Here is a tiny trained network, its code and every weight. The questions are about switching its units off for an input and a class, where a switched-off unit gives its printed mean instead of its output.

import numpy as np


def w(rows, s, z=0):
    codes = np.array(rows[::2]) - 128.0
    scale = np.full(codes.shape[1], s)
    scale[-1] = z or s
    return codes * scale


def norm(h):
    return h / np.sqrt((h * h).mean(-1, keepdims=True) + 1e-5)


def f(y):
    return np.maximum(y, 0)


def log_softmax(a):
    a = a - a.max(-1, keepdims=True)
    return a - np.log(np.exp(a).sum(-1, keepdims=True))


def net(x, mask):
    res = np.array(x, float).reshape(1, 6) / 4 @ E
    u = 0
    for l in range(4):
        y = f(norm(res) @ A[l][:, :-1].T + A[l][:, -1])
        res = res + np.where(mask[u : u + 5], y, B[l][:, -1]) @ B[l][:, :-1]
        u += 5
    return log_softmax(norm(res)[-1] @ U[:, :-1].T + U[:, -1])


A, B = {}, {}
E = w([
[129,128,128],'x0',
[128,128,129],'x1',
[132,131,130],'x2',
[48,213,57],'x3',
[28,221,254],'x4',
[119,117,123],'x5',
],0.0068)
A[0] = w([
[151,196,7,2],'0.n1',
[157,116,156,49],'0.n2',
[110,148,103,185],'0.n3',
[155,115,127,81],'0.n4',
[143,105,164,65],'0.n5',
],0.017,0.0028)
B[0] = w([
[56,8,75,254],'0.n1',
[104,123,104,171],'0.n2',
[92,209,78,188],'0.n3',
[158,137,73,163],'0.n4',
[44,154,120,181],'0.n5',
],0.011,0.0061)
A[1] = w([
[115,155,172,124],'1.n1',
[246,86,142,14],'1.n2',
[180,100,54,1],'1.n3',
[96,102,83,101],'1.n4',
[178,41,84,38],'1.n5',
],0.014,0.0032)
B[1] = w([
[76,1,113,203],'1.n1',
[126,86,152,174],'1.n2',
[112,159,83,207],'1.n3',
[169,91,86,227],'1.n4',
[173,240,164,254],'1.n5',
],0.0085,0.0056)
A[2] = w([
[117,89,47,216],'2.n1',
[90,243,170,225],'2.n2',
[102,189,107,6],'2.n3',
[254,195,115,15],'2.n4',
[120,36,117,218],'2.n5',
],0.0095,0.0019)
B[2] = w([
[228,143,207,255],'2.n1',
[176,66,15,215],'2.n2',
[109,254,129,154],'2.n3',
[234,121,224,197],'2.n4',
[82,148,173,239],'2.n5',
],0.0085,0.0051)
A[3] = w([
[68,170,83,254],'3.n1',
[114,147,67,187],'3.n2',
[94,255,95,158],'3.n3',
[175,170,43,151],'3.n4',
[203,179,157,84],'3.n5',
],0.014,0.0022)
B[3] = w([
[194,144,141,254],'3.n1',
[115,174,129,220],'3.n2',
[140,181,153,207],'3.n3',
[62,140,155,231],'3.n4',
[247,66,150,203],'3.n5',
],0.013,0.006)
U = w([
[229,101,166,247],'0',
[107,106,32,111],'1',
[83,102,228,125],'2',
[116,254,143,33],'3',
],0.024,0.0013)

Each question gives the input, the list of numbers given to net, and the class t.
The units are the neurons (one row each of A and B). Each row of codes is followed by its name. A weight is (code - 128) times the scale printed after its matrix; where a second scale follows, it is the last column's (A, B and U).
mask holds one flag per neuron, layer by layer. A switched-off neuron (its flag False) gives its mean, the last column of its row in B, instead of its output. The means were averaged over made-up inputs and are rounded, as every weight is.
A unit's drop is (log p(t) with every unit on - log p(t) with that unit switched off) / (log p(t) with every unit on - log p(t) with every unit switched off).
The circuit of an input: a set's keep is (log p(t) with only the set's units on - log p(t) with every unit switched off) / (log p(t) with every unit on - log p(t) with every unit switched off). Starting from the 12 units with the biggest drops (on a tie, the unit counted first), units are removed one at a time, each time the one whose removal leaves the highest keep (on an exact tie, the one counted first), for as long as the keep stays at least 0.8.
units of the circuit, in order: the units of the circuit, biggest drop first
unit that matters most: the unit with the biggest drop
k most important neurons: the k neurons with the biggest drops, biggest first
top k neurons in layer l: the k neurons of layer l with the biggest drops, biggest first
drop of u: that unit's drop, to one decimal
input [-7,-3,8,-8,1,5], class 2: units of the circuit, in order	0.n5; 3.n5
input [-4,-8,3,1,-6,4], class 1: 2 most important neurons	0.n1; 2.n4
input [-2,4,5,-1,2,-8], class 2: unit that matters most	1.n1
input [-4,-4,0,1,-8,-5], class 1: 3 most important neurons	0.n1; 2.n4; 3.n1
input [-3,6,-2,1,-5,-8], class 1: 2 most important neurons	0.n1; 2.n4
input [-2,1,4,-1,1,-7], class 2: top 2 neurons in layer 1	1.n5; 1.n1
input [-7,4,-1,7,0,5], class 1: 2 most important neurons	0.n1; 1.n5
input [-3,7,2,7,-1,-8], class 1: drop of 0.n1	2.8
input [6,1,2,2,-2,-2], class 1: drop of 0.n1	3.9
input [-3,8,-1,1,-6,-2], class 1: drop of 3.n4	0.1
